Here is a tiny trained network, its code and every weight. The questions are about switching its units off for an input and a target symbol, where a switched-off unit gives its printed mean instead of its output.

import numpy as np


def w(rows, s, z=0):
    codes = np.array(rows[::2]) - 128.0
    scale = np.full(codes.shape[1], s)
    scale[-1] = z or s
    return codes * scale


def f(y):
    return y / 2 * (1 + np.tanh(0.7978845608 * (y + 0.044715 * y**3)))


def softmax(a):
    e = np.exp(a - a.max(-1, keepdims=True))
    return e / e.sum(-1, keepdims=True)


def log_softmax(a):
    a = a - a.max(-1, keepdims=True)
    return a - np.log(np.exp(a).sum(-1, keepdims=True))


def net(x, mask):
    ids = ['αβγδεηλμξπστφψ'.index(c) for c in x.split()]
    T = len(ids)
    res = E[ids] + P[:T]
    u = 0
    for l in range(2):
        r = res
        for j in range(3):
            rows = slice(3 * j, 3 * j + 3)
            q, k, v = (r @ M[l][rows].T for M in (Q, K, V))
            z = softmax(np.where(np.tri(T) > 0, q @ k.T / 3**0.5, -1e9)) @ v
            o = O[l][rows]
            res = res + np.where(mask[u + j], z, o[:, -1]) @ o[:, :-1]
        u += 3
        y = f(res @ A[l][:, :-1].T + A[l][:, -1])
        res = res + np.where(mask[u : u + 8], y, B[l][:, -1]) @ B[l][:, :-1]
        u += 8
    return log_softmax(res[-1] @ U[:, :-1].T + U[:, -1])


Q, K, V, O, A, B = {}, {}, {}, {}, {}, {}
E = w([
[25,147,166,78,70],'α',
[120,68,89,111,77],'β',
[65,141,153,80,71],'γ',
[127,73,97,126,83],'δ',
[122,136,53,105,41],'ε',
[159,93,125,154,174],'η',
[133,67,104,120,96],'λ',
[166,84,140,137,201],'μ',
[49,64,138,172,92],'ξ',
[81,193,134,204,123],'π',
[145,122,97,157,120],'σ',
[120,183,119,4,135],'τ',
[46,135,181,66,130],'φ',
[164,97,130,152,186],'ψ',
],0.021)
P = w([
[183,240,253,80,82],'0',
[142,160,187,51,96],'1',
[127,142,137,84,115],'2',
[123,132,121,106,128],'3',
[114,129,99,119,124],'4',
[121,122,105,125,141],'5',
[107,127,83,135,136],'6',
[104,126,84,136,151],'7',
[134,112,114,135,165],'8',
[109,130,83,137,162],'9',
[123,127,102,144,167],'10',
[131,123,108,140,177],'11',
],0.012)
Q[0] = w([
[95,80,195,122,111],'0.h1',
[229,2,72,98,131],'0.h1',
[8,109,193,120,124],'0.h1',
[154,151,27,116,153],'0.h2',
[109,133,139,145,225],'0.h2',
[182,217,11,141,163],'0.h2',
[164,218,86,73,70],'0.h3',
[199,205,145,213,116],'0.h3',
[64,119,163,107,61],'0.h3',
],0.0068)
K[0] = w([
[81,38,124,165,24],'0.h1',
[138,83,150,110,150],'0.h1',
[89,102,162,248,94],'0.h1',
[89,120,146,86,110],'0.h2',
[98,115,148,140,116],'0.h2',
[149,139,54,161,144],'0.h2',
[205,255,109,109,91],'0.h3',
[177,245,199,162,89],'0.h3',
[93,68,82,179,48],'0.h3',
],0.009)
V[0] = w([
[115,73,200,135,30],'0.h1',
[92,145,106,130,123],'0.h1',
[139,91,148,183,122],'0.h1',
[74,108,124,150,208],'0.h2',
[148,114,195,156,122],'0.h2',
[172,165,244,110,120],'0.h2',
[156,85,94,173,89],'0.h3',
[136,50,123,158,167],'0.h3',
[133,98,143,121,93],'0.h3',
],0.011)
O[0] = w([
[125,197,68,124,45,122],'0.h1',
[106,100,169,199,44,147],'0.h1',
[74,198,114,141,58,14],'0.h1',
[112,172,110,126,129,49],'0.h2',
[133,193,98,127,131,77],'0.h2',
[120,163,48,177,2,191],'0.h2',
[81,242,132,58,157,47],'0.h3',
[94,115,26,158,66,8],'0.h3',
[142,146,152,117,118,135],'0.h3',
],0.007,0.011)
A[0] = w([
[139,101,76,254,225,251],'0.n1',
[112,75,160,156,183,170],'0.n2',
[130,80,22,200,147,71],'0.n3',
[140,65,29,100,21,128],'0.n4',
[164,238,84,56,187,141],'0.n5',
[66,125,215,59,64,161],'0.n6',
[103,66,107,71,211,188],'0.n7',
[178,235,144,53,125,136],'0.n8',
],0.0078,0.0029)
B[0] = w([
[159,157,112,203,26,185],'0.n1',
[74,253,116,114,142,205],'0.n2',
[77,168,44,54,4,150],'0.n3',
[111,56,2,159,168,197],'0.n4',
[147,29,136,234,27,145],'0.n5',
[118,187,79,151,55,213],'0.n6',
[149,11,96,37,138,255],'0.n7',
[210,86,48,210,14,172],'0.n8',
],0.0066,0.0094)
Q[1] = w([
[132,50,137,244,146],'1.h1',
[72,172,117,141,79],'1.h1',
[144,86,109,89,154],'1.h1',
[116,152,183,133,175],'1.h2',
[195,141,151,96,123],'1.h2',
[114,142,74,128,75],'1.h2',
[182,131,97,167,205],'1.h3',
[125,117,130,115,95],'1.h3',
[182,143,174,89,132],'1.h3',
],0.012)
K[1] = w([
[224,117,140,111,83],'1.h1',
[130,164,171,119,175],'1.h1',
[146,85,201,88,165],'1.h1',
[167,108,249,116,167],'1.h2',
[150,161,111,134,168],'1.h2',
[71,132,122,196,97],'1.h2',
[165,137,132,119,66],'1.h3',
[130,121,147,177,125],'1.h3',
[109,133,187,54,155],'1.h3',
],0.011)
V[1] = w([
[247,162,114,206,220],'1.h1',
[165,53,134,251,100],'1.h1',
[78,84,86,67,140],'1.h1',
[116,167,73,117,124],'1.h2',
[117,182,197,82,153],'1.h2',
[77,141,186,127,254],'1.h2',
[111,74,214,98,92],'1.h3',
[172,117,179,169,59],'1.h3',
[117,46,132,63,129],'1.h3',
],0.0054)
O[1] = w([
[121,83,158,120,120,115],'1.h1',
[129,38,192,137,147,149],'1.h1',
[163,145,98,71,147,135],'1.h1',
[170,125,128,196,79,145],'1.h2',
[146,158,158,135,198,66],'1.h2',
[78,73,83,122,155,6],'1.h2',
[94,148,129,83,96,138],'1.h3',
[193,122,142,165,1,159],'1.h3',
[170,206,102,29,219,160],'1.h3',
],0.0067,0.02)
A[1] = w([
[80,129,52,99,137,64],'1.n1',
[52,132,119,174,26,252],'1.n2',
[63,110,169,121,241,91],'1.n3',
[75,139,120,129,219,69],'1.n4',
[254,121,196,93,95,187],'1.n5',
[143,77,100,149,108,224],'1.n6',
[70,43,167,60,60,80],'1.n7',
[75,119,108,65,168,110],'1.n8',
],0.0095,0.0028)
B[1] = w([
[132,126,117,204,69,144],'1.n1',
[78,160,167,59,208,213],'1.n2',
[21,229,117,217,183,149],'1.n3',
[176,201,7,255,67,141],'1.n4',
[83,97,72,157,181,252],'1.n5',
[156,22,114,143,70,173],'1.n6',
[187,207,166,242,146,172],'1.n7',
[54,89,246,106,86,162],'1.n8',
],0.0065,0.029)
U = w([
[103,123,138,151,145,41],'α',
[103,45,207,25,118,183],'β',
[113,162,108,157,149,103],'γ',
[100,142,129,109,113,81],'δ',
[111,135,188,139,83,85],'ε',
[80,115,254,181,151,123],'η',
[137,60,137,183,86,112],'λ',
[22,110,97,165,119,55],'μ',
[104,140,99,197,179,12],'ξ',
[189,124,78,103,151,253],'π',
[109,125,160,151,131,72],'σ',
[149,188,181,88,113,193],'τ',
[125,174,125,127,122,96],'φ',
[40,100,110,153,222,206],'ψ',
],0.009,0.005)

Each question gives the input, a string of symbols that net reads in full, and the target symbol t.
The units are the heads (3 rows each of Q, K, V and O) and the neurons (one row each of A and B). Each row of codes is followed by its name. A weight is (code - 128) times the scale printed after its matrix; where a second scale follows, it is the last column's (O, A, B and U).
mask holds one flag per unit, layer by layer, with each layer's heads first. A switched-off unit (its flag False) gives its mean, the last column of its rows in O or B, instead of its output. The means were averaged over made-up inputs and are rounded, as every weight is.
A unit's drop is (log p(t) with every unit on - log p(t) with that unit switched off) / (log p(t) with every unit on - log p(t) with every unit switched off).
The circuit of an input: a set's keep is (log p(t) with only the set's units on - log p(t) with every unit switched off) / (log p(t) with every unit on - log p(t) with every unit switched off). Starting from the 12 units with the biggest drops (on a tie, the unit counted first), units are removed one at a time, each time the one whose removal leaves the highest keep (on an exact tie, the one counted first), for as long as the keep stays at least 0.8.
units of the circuit, in order: the units of the circuit, biggest drop first
most important unit: the unit with the biggest drop
k most important neurons: the k neurons with the biggest drops, biggest first
k most important neurons of layer l: the k neurons of layer l with the biggest drops, biggest first
which heads matter: for each layer, one digit per head in row order, 1 if its drop is at least 0.15 and else 0, layers parted by /
input ε η α, target τ: 2 most important neurons of layer 1 => [1.n5 1.n2]
input ψ ε τ τ τ β μ α σ λ ξ, target μ: 2 most important neurons of layer 0 => [0.n4 0.n3]
input π δ τ λ α α ε τ τ π, target η: 2 most important neurons => [1.n5 0.n7]
input μ ψ ε φ τ τ ε δ ε τ τ ψ, target π: 2 most important neurons => [0.n1 0.n2]
input τ τ β ξ, target μ: units of the circuit, in order => [0.h3 0.h1]
input τ α τ δ λ δ ε τ ψ σ, target λ: 2 most important neurons => [0.n1 0.n7]
input π τ τ φ, target η: 2 most important neurons of layer 1 => [1.n2 1.n7]
input τ τ ξ σ α, target μ: 4 most important neurons => [0.n4 1.n2 0.n7 0.n6]
input μ τ α μ π τ α φ, target η: which heads matter => 101 / 001
input σ μ τ τ π ε π τ, target β: 3 most important neurons => [0.n5 1.n8 0.n8]
input τ α γ, target λ: which heads matter => 110 / 101
input ε β α η τ ε ε α ψ, target λ: most important unit => 0.h3
input β ε ε τ μ μ τ ε ε, target ψ: units of the circuit, in order => [0.h2 0.n8 1.h2 1.h3]
input α π ε τ γ α ε ε π ψ σ ε, target ψ: which heads matter => 111 / 011
input τ τ φ τ η, target λ: which heads matter => 010 / 100
input τ τ τ ε τ ε ε, target β: most important unit => 0.h3
input δ τ ε α α ε π ξ ε π ψ, target λ: 2 most important neurons of layer 0 => [0.n1 0.n7]
input τ τ μ π τ ε τ ε ε γ α, target τ: 2 most important neurons => [1.n5 0.n4]
input η τ δ ξ α, target μ: 2 most important neurons of layer 0 => [0.n4 0.n3]
input ε τ τ, target π: 2 most important neurons => [1.n5 1.n8]
input τ τ τ τ τ α λ ψ δ μ δ, target π: 2 most important neurons => [0.n3 1.n8]
input φ τ ξ ψ π, target η: most important unit => 0.n7
input τ τ τ τ ε δ α τ τ μ ε, target π: which heads matter => 110 / 001
input τ β τ λ σ γ μ τ π ε μ, target π: which heads matter => 011 / 000
input ε π δ ε ε ε τ μ ξ τ δ, target π: which heads matter => 010 / 100
input γ τ β α ε π μ, target λ: units of the circuit, in order => [1.n6 0.n1]
input τ α ξ μ τ, target π: most important neuron of layer 0 => [0.n1]
input τ λ τ τ α τ τ, target ψ: which heads matter => 101 / 011
input τ λ ε φ, target τ: which heads matter => 000 / 000
